Here is a tiny trained network, its code and every weight. The questions are about switching its units off for an input and a class, where a switched-off unit gives its printed mean instead of its output.

import numpy as np


def w(rows, s, z=0):
    codes = np.array(rows[::2]) - 128.0
    scale = np.full(codes.shape[1], s)
    scale[-1] = z or s
    return codes * scale


def norm(h):
    return h / np.sqrt((h * h).mean(-1, keepdims=True) + 1e-5)


def f(y):
    return np.maximum(y, 0)


def log_softmax(a):
    a = a - a.max(-1, keepdims=True)
    return a - np.log(np.exp(a).sum(-1, keepdims=True))


def net(x, mask):
    res = np.array(x, float).reshape(1, 2) / 4 @ E
    u = 0
    for l in range(2):
        y = f(norm(res) @ A[l][:, :-1].T + A[l][:, -1])
        res = res + np.where(mask[u : u + 12], y, B[l][:, -1]) @ B[l][:, :-1]
        u += 12
    return log_softmax(norm(res)[-1] @ U[:, :-1].T + U[:, -1])


A, B = {}, {}
E = w([
[121,57,45,241,99,171,48,77,41,11],'x0',
[100,111,98,139,255,108,64,83,201,151],'x1',
],0.0065)
A[0] = w([
[89,180,88,238,73,159,64,80,130,147,119],'L0N0',
[97,151,142,85,215,64,197,59,149,140,50],'L0N1',
[91,132,164,18,214,68,62,176,69,127,118],'L0N2',
[126,196,25,193,194,113,55,111,102,85,155],'L0N3',
[98,67,77,91,83,251,113,177,125,127,99],'L0N4',
[62,168,199,136,61,146,134,134,100,85,116],'L0N5',
[89,118,55,2,86,177,149,203,182,112,137],'L0N6',
[130,227,94,126,155,116,179,93,114,118,8],'L0N7',
[168,57,58,97,38,144,148,176,113,72,84],'L0N8',
[57,142,154,141,36,123,160,84,184,145,251],'L0N9',
[152,146,29,183,69,106,189,210,123,123,3],'L0N10',
[88,82,124,111,239,221,164,73,149,133,24],'L0N11',
],0.0047,0.0037)
B[0] = w([
[144,138,137,108,126,111,165,102,183,127,210],'L0N0',
[105,151,107,187,2,146,123,174,89,105,206],'L0N1',
[168,95,167,142,155,154,130,88,137,81,198],'L0N2',
[158,156,128,91,152,147,192,106,168,136,255],'L0N3',
[138,127,132,129,134,136,164,88,148,132,167],'L0N4',
[103,159,122,164,147,72,157,100,166,98,187],'L0N5',
[200,64,123,165,151,184,114,101,124,107,197],'L0N6',
[136,192,69,107,88,123,133,158,97,98,128],'L0N7',
[109,126,140,103,118,136,124,134,183,187,200],'L0N8',
[128,163,142,145,152,109,141,101,106,56,228],'L0N9',
[124,135,159,62,173,147,100,190,107,166,153],'L0N10',
[124,159,172,158,113,112,61,151,56,138,173],'L0N11',
],0.0073,0.0049)
A[1] = w([
[56,123,112,117,166,140,66,112,122,169,41],'L1N0',
[86,107,95,160,129,168,60,76,144,89,71],'L1N1',
[85,138,112,140,164,136,51,132,153,147,13],'L1N2',
[101,32,6,168,85,178,106,120,121,93,92],'L1N3',
[133,119,117,85,157,105,161,101,142,131,148],'L1N4',
[87,76,130,126,181,106,27,121,145,153,44],'L1N5',
[44,57,76,112,158,107,74,119,115,136,129],'L1N6',
[131,127,70,98,76,145,129,129,98,122,66],'L1N7',
[163,144,179,76,162,103,140,206,130,195,3],'L1N8',
[122,122,77,119,138,133,104,73,149,182,109],'L1N9',
[108,113,132,128,33,101,182,207,57,139,27],'L1N10',
[175,107,147,180,112,130,85,94,33,73,88],'L1N11',
],0.011,0.0032)
B[1] = w([
[150,131,122,193,54,94,151,235,80,80,158],'L1N0',
[190,60,157,158,98,173,83,81,177,190,239],'L1N1',
[160,121,90,152,42,114,150,179,20,127,177],'L1N2',
[167,108,191,49,186,226,130,82,225,231,232],'L1N3',
[63,166,146,82,138,130,119,166,96,129,215],'L1N4',
[182,126,31,201,46,80,96,183,2,79,187],'L1N5',
[30,237,210,82,164,65,176,161,113,93,157],'L1N6',
[222,104,138,207,115,102,68,140,74,154,150],'L1N7',
[108,69,113,112,171,206,98,20,206,161,255],'L1N8',
[95,120,100,144,73,62,153,211,70,96,197],'L1N9',
[132,104,35,223,125,66,20,204,33,98,223],'L1N10',
[16,204,116,49,155,58,212,159,142,87,208],'L1N11',
],0.0074,0.0063)
U = w([
[208,53,189,85,200,242,91,39,208,205,143],'0',
[206,112,61,236,61,76,68,219,6,85,177],'1',
[44,207,185,52,176,87,224,164,129,37,4],'2',
],0.012,0.0035)

Each question gives the input, the list of numbers given to net, and the class t.
The units are the neurons (one row each of A and B). Each row of codes is followed by its name. A weight is (code - 128) times the scale printed after its matrix; where a second scale follows, it is the last column's (A, B and U).
mask holds one flag per neuron, layer by layer. A switched-off neuron (its flag False) gives its mean, the last column of its row in B, instead of its output. The means were averaged over made-up inputs and are rounded, as every weight is.
A unit's drop is (log p(t) with every unit on - log p(t) with that unit switched off) / (log p(t) with every unit on - log p(t) with every unit switched off).
The circuit of an input: a set's keep is (log p(t) with only the set's units on - log p(t) with every unit switched off) / (log p(t) with every unit on - log p(t) with every unit switched off). Starting from the 12 units with the biggest drops (on a tie, the unit counted first), units are removed one at a time, each time the one whose removal leaves the highest keep (on an exact tie, the one counted first), for as long as the keep stays at least 0.8.
circuit, biggest first: the units of the circuit, biggest drop first
top k neurons: the k neurons with the biggest drops, biggest first
top k neurons in layer l: the k neurons of layer l with the biggest drops, biggest first
drop when u is switched off: that unit's drop, to one decimal
input [-7,-6], class 0: circuit, biggest first -> (L1N8)
input [-7,8], class 1: circuit, biggest first -> (L0N3 L1N5 L1N3)
input [-3,2], class 2: top 3 neurons -> (L0N2 L0N1 L0N8)
input [-4,-4], class 0: top 2 neurons -> (L0N1 L1N8)
input [1,3], class 2: top 2 neurons -> (L0N3 L1N10)
input [3,-1], class 2: top 3 neurons -> (L0N3 L0N0 L0N1)
input [-5,6], class 1: top 2 neurons -> (L0N3 L1N5)
input [-5,-5], class 0: top 2 neurons -> (L1N8 L0N1)
input [-1,4], class 1: top 2 neurons in layer 0 -> (L0N9 L0N11)
input [8,8], class 0: top 3 neurons -> (L1N3 L0N3 L1N1)
input [-5,-4], class 0: top 3 neurons -> (L1N8 L0N1 L1N11)
input [6,5], class 0: top 2 neurons -> (L1N3 L1N1)
input [0,-3], class 2: top 3 neurons in layer 0 -> (L0N1 L0N5 L0N9)
input [-4,-6], class 1: circuit, biggest first -> (L1N10)
input [-3,1], class 2: top 2 neurons in layer 0 -> (L0N2 L0N1)
input [3,2], class 2: top 2 neurons in layer 1 -> (L1N10 L1N8)
input [1,-3], class 2: drop when L0N5 is switched off -> 1.1
input [-1,0], class 2: drop when L1N11 is switched off -> 0.9
input [3,-2], class 2: drop when L0N0 is switched off -> 0.5
